Here is a tiny trained network, its code and every weight. The questions are about switching its units off for an input and a class, where a switched-off unit gives its printed mean instead of its output.

import numpy as np


def w(rows, s, z=0):
    codes = np.array(rows[::2]) - 128.0
    scale = np.full(codes.shape[1], s)
    scale[-1] = z or s
    return codes * scale


def f(y):
    return np.maximum(y, 0)


def log_softmax(a):
    a = a - a.max(-1, keepdims=True)
    return a - np.log(np.exp(a).sum(-1, keepdims=True))


def net(x, mask):
    res = np.array(x, float).reshape(1, 3) / 4 @ E
    y = f(res @ A[0][:, :-1].T + A[0][:, -1])
    res = res + np.where(mask, y, B[0][:, -1]) @ B[0][:, :-1]
    return log_softmax(res[-1] @ U[:, :-1].T + U[:, -1])


A, B = {}, {}
E = w([
[133,131,148,88,154,60,104,9,87,215],'x0',
[131,132,116,162,228,13,203,205,131,139],'x1',
[128,134,103,131,183,207,97,184,188,254],'x2',
],0.0046)
A[0] = w([
[133,130,127,129,125,144,130,163,134,98,91],'neuron 1',
[130,131,131,134,178,40,147,191,132,138,98],'neuron 2',
[133,135,131,125,139,93,124,69,116,176,77],'neuron 3',
[130,123,134,126,132,131,129,129,132,127,121],'neuron 4',
[126,131,126,134,121,160,135,193,135,82,64],'neuron 5',
[131,125,124,130,121,139,132,148,134,112,104],'neuron 6',
[124,130,127,128,118,154,134,174,129,94,105],'neuron 7',
[127,132,129,119,135,91,121,59,118,179,75],'neuron 8',
[127,126,127,127,133,154,124,143,135,170,106],'neuron 9',
[122,129,130,131,96,176,115,92,131,125,101],'neuron 10',
[130,130,131,133,169,61,143,171,132,139,72],'neuron 11',
[126,128,127,122,134,85,123,58,120,177,79],'neuron 12',
[126,128,126,127,107,78,133,88,115,51,105],'neuron 13',
[127,128,124,128,122,138,127,148,132,116,137],'neuron 14',
[128,131,128,131,121,170,127,199,129,72,113],'neuron 15',
[127,132,132,129,86,199,113,82,129,125,106],'neuron 16',
[128,128,124,135,123,130,131,135,130,129,254],'neuron 17',
[119,125,126,124,150,160,123,152,137,183,87],'neuron 18',
[128,132,127,122,136,139,121,144,132,162,82],'neuron 19',
[124,124,132,124,101,68,134,81,109,18,78],'neuron 20',
[129,130,134,118,78,207,106,75,131,122,84],'neuron 21',
[125,131,125,133,156,78,139,161,129,133,100],'neuron 22',
[126,128,123,134,121,158,132,186,132,83,69],'neuron 23',
[134,132,126,134,123,139,130,149,133,108,201],'neuron 24',
[128,127,121,130,161,202,117,180,141,254,103],'neuron 25',
[123,129,126,129,155,89,136,161,133,140,102],'neuron 26',
[130,123,130,127,130,111,126,95,123,151,223],'neuron 27',
[129,128,132,118,107,163,112,99,127,125,80],'neuron 28',
],0.014,0.0057)
B[0] = w([
[129,124,127,134,128,122,132,117,133,154,160],'neuron 1',
[129,120,72,131,120,176,122,126,110,112,214],'neuron 2',
[129,118,126,145,130,125,134,113,140,175,175],'neuron 3',
[128,129,127,126,128,128,129,128,129,128,128],'neuron 4',
[131,115,126,146,130,120,139,104,141,171,185],'neuron 5',
[128,125,128,131,129,124,130,123,132,143,148],'neuron 6',
[129,124,128,132,134,116,120,117,132,159,179],'neuron 7',
[131,115,124,146,136,122,136,112,142,179,183],'neuron 8',
[134,130,134,136,120,112,137,119,131,110,165],'neuron 9',
[129,121,93,131,129,151,135,131,118,121,191],'neuron 10',
[134,115,85,134,118,166,149,125,120,120,182],'neuron 11',
[127,116,125,142,132,119,130,109,141,179,185],'neuron 12',
[142,140,137,146,120,97,123,110,135,92,214],'neuron 13',
[126,130,129,124,133,125,113,125,129,139,158],'neuron 14',
[125,125,132,134,140,112,104,113,135,173,215],'neuron 15',
[130,120,82,131,129,161,127,136,113,118,222],'neuron 16',
[106,151,136,91,152,100,3,157,108,112,238],'neuron 17',
[141,132,136,147,117,109,145,111,136,107,174],'neuron 18',
[136,130,136,140,120,122,147,119,139,121,145],'neuron 19',
[144,141,142,156,109,90,148,101,139,81,236],'neuron 20',
[131,116,70,135,127,169,141,129,114,117,231],'neuron 21',
[130,123,96,126,122,155,132,127,120,121,173],'neuron 22',
[131,115,127,141,130,119,144,111,140,169,181],'neuron 23',
[112,137,139,107,144,121,82,140,123,133,201],'neuron 24',
[143,143,148,152,109,79,137,97,133,72,254],'neuron 25',
[130,121,100,128,124,147,130,126,117,120,166],'neuron 26',
[106,142,145,100,151,113,46,158,125,135,214],'neuron 27',
[137,118,99,135,119,147,149,123,121,127,168],'neuron 28',
],0.044,0.0066)
U = w([
[164,176,156,156,81,81,141,103,146,52,120],'0',
[129,96,65,116,118,218,133,146,75,111,112],'1',
[118,98,140,141,164,112,122,109,170,245,110],'2',
[69,175,170,26,170,121,86,199,107,110,252],'3',
[135,129,146,110,132,140,168,146,138,134,99],'4',
[123,128,150,113,113,143,159,140,134,136,91],'5',
],0.011,0.0034)

Each question gives the input, the list of numbers given to net, and the class t.
The units are the neurons (one row each of A and B). Each row of codes is followed by its name. A weight is (code - 128) times the scale printed after its matrix; where a second scale follows, it is the last column's (A, B and U).
mask holds one flag per neuron, in row order. A switched-off neuron (its flag False) gives its mean, the last column of its row in B, instead of its output. The means were averaged over made-up inputs and are rounded, as every weight is.
A unit's drop is (log p(t) with every unit on - log p(t) with that unit switched off) / (log p(t) with every unit on - log p(t) with every unit switched off).
The circuit of an input: a set's keep is (log p(t) with only the set's units on - log p(t) with every unit switched off) / (log p(t) with every unit on - log p(t) with every unit switched off). Starting from the 12 units with the biggest drops (on a tie, the unit counted first), units are removed one at a time, each time the one whose removal leaves the highest keep (on an exact tie, the one counted first), for as long as the keep stays at least 0.8.
circuit, biggest first: the units of the circuit, biggest drop first
most important unit: the unit with the biggest drop
k most important neurons: the k neurons with the biggest drops, biggest first
drop of u: that unit's drop, to one decimal
input [0,-4,-3], class 1: most important unit -> neuron 25
input [-4,-8,-7], class 1: 3 most important neurons -> [neuron 21; neuron 25; neuron 16]
input [-8,7,0], class 2: 3 most important neurons -> [neuron 15; neuron 5; neuron 23]
input [5,6,-3], class 1: 2 most important neurons -> [neuron 2; neuron 11]
input [7,7,-5], class 1: 2 most important neurons -> [neuron 2; neuron 11]
input [8,-8,-1], class 1: 3 most important neurons -> [neuron 21; neuron 16; neuron 10]
input [-7,7,1], class 1: 3 most important neurons -> [neuron 2; neuron 11; neuron 22]
input [-1,3,3], class 3: 4 most important neurons -> [neuron 20; neuron 21; neuron 13; neuron 16]
input [8,8,-7], class 1: 3 most important neurons -> [neuron 2; neuron 11; neuron 25]
input [-8,-7,2], class 2: 2 most important neurons -> [neuron 15; neuron 5]
input [-7,-4,-5], class 2: 2 most important neurons -> [neuron 25; neuron 15]
input [4,4,4], class 0: 4 most important neurons -> [neuron 25; neuron 21; neuron 16; neuron 15]
input [6,7,7], class 0: 3 most important neurons -> [neuron 25; neuron 21; neuron 18]
input [2,6,-4], class 1: circuit, biggest first -> [neuron 2]
input [2,4,2], class 1: 2 most important neurons -> [neuron 2; neuron 11]
input [2,1,7], class 0: drop of neuron 25 -> 0.1
input [-7,-5,8], class 0: drop of neuron 25 -> 5.2
input [0,0,2], class 3: drop of neuron 21 -> 0.0
